Here is a tiny trained network, its code and every weight. The questions are about switching its units off for an input and a target symbol, where a switched-off unit gives its printed mean instead of its output.

import numpy as np


def w(rows, s, z=0):
    codes = np.array(rows[::2]) - 128.0
    scale = np.full(codes.shape[1], s)
    scale[-1] = z or s
    return codes * scale


def softmax(a):
    e = np.exp(a - a.max(-1, keepdims=True))
    return e / e.sum(-1, keepdims=True)


def log_softmax(a):
    a = a - a.max(-1, keepdims=True)
    return a - np.log(np.exp(a).sum(-1, keepdims=True))


def net(x, mask):
    ids = ['ΔΦΨαβγεζηλμπτ'.index(c) for c in x.split()]
    T = len(ids)
    res = E[ids] + P[:T]
    u = 0
    for l in range(3):
        r = res
        for j in range(2):
            rows = slice(4 * j, 4 * j + 4)
            q, k, v = (r @ M[l][rows].T for M in (Q, K, V))
            z = softmax(np.where(np.tri(T) > 0, q @ k.T / 4**0.5, -1e9)) @ v
            o = O[l][rows]
            res = res + np.where(mask[u + j], z, o[:, -1]) @ o[:, :-1]
        u += 2
    return log_softmax(res[-1] @ U[:, :-1].T + U[:, -1])


Q, K, V, O = {}, {}, {}, {}
E = w([
[93,132,148],'Δ',
[94,76,149],'Φ',
[167,143,56],'Ψ',
[128,194,171],'α',
[81,154,193],'β',
[97,80,7],'γ',
[30,18,234],'ε',
[138,172,122],'ζ',
[113,122,128],'η',
[193,182,78],'λ',
[96,137,79],'μ',
[112,148,138],'π',
[98,148,155],'τ',
],0.012)
P = w([
[137,164,86],'0',
[166,85,217],'1',
[221,181,223],'2',
[93,66,78],'3',
[73,176,189],'4',
[237,147,176],'5',
[54,3,55],'6',
[128,166,135],'7',
[234,108,183],'8',
],0.011)
Q[0] = w([
[37,88,138],'L0H0',
[103,8,121],'L0H0',
[78,107,93],'L0H0',
[129,141,201],'L0H0',
[167,76,132],'L0H1',
[143,120,138],'L0H1',
[162,144,121],'L0H1',
[160,92,131],'L0H1',
],0.011)
K[0] = w([
[197,93,74],'L0H0',
[192,210,143],'L0H0',
[132,133,110],'L0H0',
[191,189,109],'L0H0',
[83,55,149],'L0H1',
[91,82,162],'L0H1',
[184,157,7],'L0H1',
[74,129,151],'L0H1',
],0.011)
V[0] = w([
[110,109,110],'L0H0',
[159,104,203],'L0H0',
[46,119,142],'L0H0',
[101,97,115],'L0H0',
[178,167,159],'L0H1',
[144,127,3],'L0H1',
[16,154,138],'L0H1',
[88,85,101],'L0H1',
],0.011)
O[0] = w([
[123,79,151,140],'L0H0',
[201,113,120,130],'L0H0',
[101,118,193,135],'L0H0',
[148,67,170,146],'L0H0',
[129,180,22,35],'L0H1',
[33,102,199,2],'L0H1',
[120,194,201,209],'L0H1',
[186,57,254,221],'L0H1',
],0.0067,0.0021)
Q[1] = w([
[91,187,149],'L1H0',
[155,178,142],'L1H0',
[121,65,129],'L1H0',
[148,135,162],'L1H0',
[97,110,178],'L1H1',
[177,44,123],'L1H1',
[107,185,137],'L1H1',
[132,163,2],'L1H1',
],0.0091)
K[1] = w([
[57,197,126],'L1H0',
[97,169,135],'L1H0',
[82,116,46],'L1H0',
[186,104,225],'L1H0',
[113,255,150],'L1H1',
[145,198,25],'L1H1',
[189,91,156],'L1H1',
[126,18,107],'L1H1',
],0.0098)
V[1] = w([
[134,164,57],'L1H0',
[79,92,82],'L1H0',
[212,94,90],'L1H0',
[91,194,182],'L1H0',
[117,162,191],'L1H1',
[73,205,80],'L1H1',
[137,47,2],'L1H1',
[51,37,112],'L1H1',
],0.0088)
O[1] = w([
[172,98,134,4],'L1H0',
[52,228,123,138],'L1H0',
[221,211,165,110],'L1H0',
[117,2,65,110],'L1H0',
[173,69,83,165],'L1H1',
[195,206,82,89],'L1H1',
[95,166,149,66],'L1H1',
[77,159,133,193],'L1H1',
],0.0068,0.0029)
Q[2] = w([
[88,228,117],'L2H0',
[20,163,107],'L2H0',
[235,238,39],'L2H0',
[27,25,65],'L2H0',
[53,35,145],'L2H1',
[37,104,88],'L2H1',
[123,1,93],'L2H1',
[171,128,151],'L2H1',
],0.0065)
K[2] = w([
[157,181,188],'L2H0',
[199,94,83],'L2H0',
[127,157,159],'L2H0',
[110,199,39],'L2H0',
[122,5,158],'L2H1',
[178,99,168],'L2H1',
[118,117,159],'L2H1',
[119,141,90],'L2H1',
],0.011)
V[2] = w([
[160,114,27],'L2H0',
[69,129,175],'L2H0',
[97,129,47],'L2H0',
[139,175,196],'L2H0',
[5,77,171],'L2H1',
[121,133,146],'L2H1',
[78,109,45],'L2H1',
[125,185,28],'L2H1',
],0.013)
O[2] = w([
[230,105,85,86],'L2H0',
[71,155,254,192],'L2H0',
[233,191,152,138],'L2H0',
[60,177,30,98],'L2H0',
[171,184,64,255],'L2H1',
[189,105,176,133],'L2H1',
[135,199,19,164],'L2H1',
[71,113,79,86],'L2H1',
],0.0052,0.012)
U = w([
[113,98,112,182],'Δ',
[152,115,136,170],'Φ',
[179,254,165,70],'Ψ',
[153,92,104,3],'α',
[151,111,121,93],'β',
[17,169,114,9],'γ',
[90,42,211,93],'ε',
[137,155,121,149],'ζ',
[94,164,185,254],'η',
[142,145,110,124],'λ',
[92,141,104,186],'μ',
[176,166,128,110],'π',
[126,124,138,154],'τ',
],0.0096,0.0031)

Each question gives the input, a string of symbols that net reads in full, and the target symbol t.
The units are the heads (4 rows each of Q, K, V and O). Each row of codes is followed by its name. A weight is (code - 128) times the scale printed after its matrix; where a second scale follows, it is the last column's (O and U).
mask holds one flag per head, layer by layer. A switched-off head (its flag False) gives its mean, the last column of its rows in O, instead of its output. The means were averaged over made-up inputs and are rounded, as every weight is.
A unit's drop is (log p(t) with every unit on - log p(t) with that unit switched off) / (log p(t) with every unit on - log p(t) with every unit switched off).
The circuit of an input: a set's keep is (log p(t) with only the set's units on - log p(t) with every unit switched off) / (log p(t) with every unit on - log p(t) with every unit switched off). Starting from all 6 units, units are removed one at a time, each time the one whose removal leaves the highest keep (on an exact tie, the one counted first), for as long as the keep stays at least 0.8.
units of the circuit, in order: the units of the circuit, biggest drop first
most important unit: the unit with the biggest drop
heads that matter: for each layer, one digit per head in row order, 1 if its drop is at least 0.15 and else 0, layers parted by /
drop when u is switched off: that unit's drop, to one decimal
input γ ε ζ ε τ, target ε: heads that matter -> 00 / 11 / 01
input λ ε Δ, target γ: units of the circuit, in order -> (L2H0)
input λ Ψ Δ λ Φ, target γ: heads that matter -> 11 / 11 / 01
input λ ε γ ε Φ ε, target γ: units of the circuit, in order -> (L0H1 L2H1 L2H0 L1H1)
input τ ε η η μ, target ε: units of the circuit, in order -> (L2H1 L0H1 L1H1)
input ε Δ τ Ψ γ γ, target ε: units of the circuit, in order -> (L2H1 L0H1 L0H0)
input ε ε γ Ψ γ τ μ λ Ψ, target ε: units of the circuit, in order -> (L0H1 L2H0 L1H0 L2H1)
input ε ε Ψ π γ Φ Φ π Φ, target ε: units of the circuit, in order -> (L0H1 L2H0 L2H1 L1H0)
input ε γ μ ε α Φ, target ε: heads that matter -> 11 / 00 / 11
input γ ε γ π ε γ, target Ψ: heads that matter -> 11 / 10 / 11
input λ γ π, target γ: units of the circuit, in order -> (L0H1 L2H1 L1H1 L0H0)
input ε γ γ γ γ Δ, target ε: heads that matter -> 01 / 00 / 10
input τ γ ε γ ε τ μ μ, target ε: heads that matter -> 11 / 01 / 01
input ε Φ ε Ψ λ Δ β η τ, target ε: heads that matter -> 11 / 10 / 11
input ε γ μ α γ β, target ε: most important unit -> L2H0
input γ ζ Δ Ψ γ Φ, target Ψ: drop when L0H0 is switched off -> 0.6
input γ ε Φ η λ γ, target Ψ: drop when L1H0 is switched off -> 1.1
input γ λ ε Ψ ε γ γ τ ε, target Ψ: drop when L0H0 is switched off -> 0.2
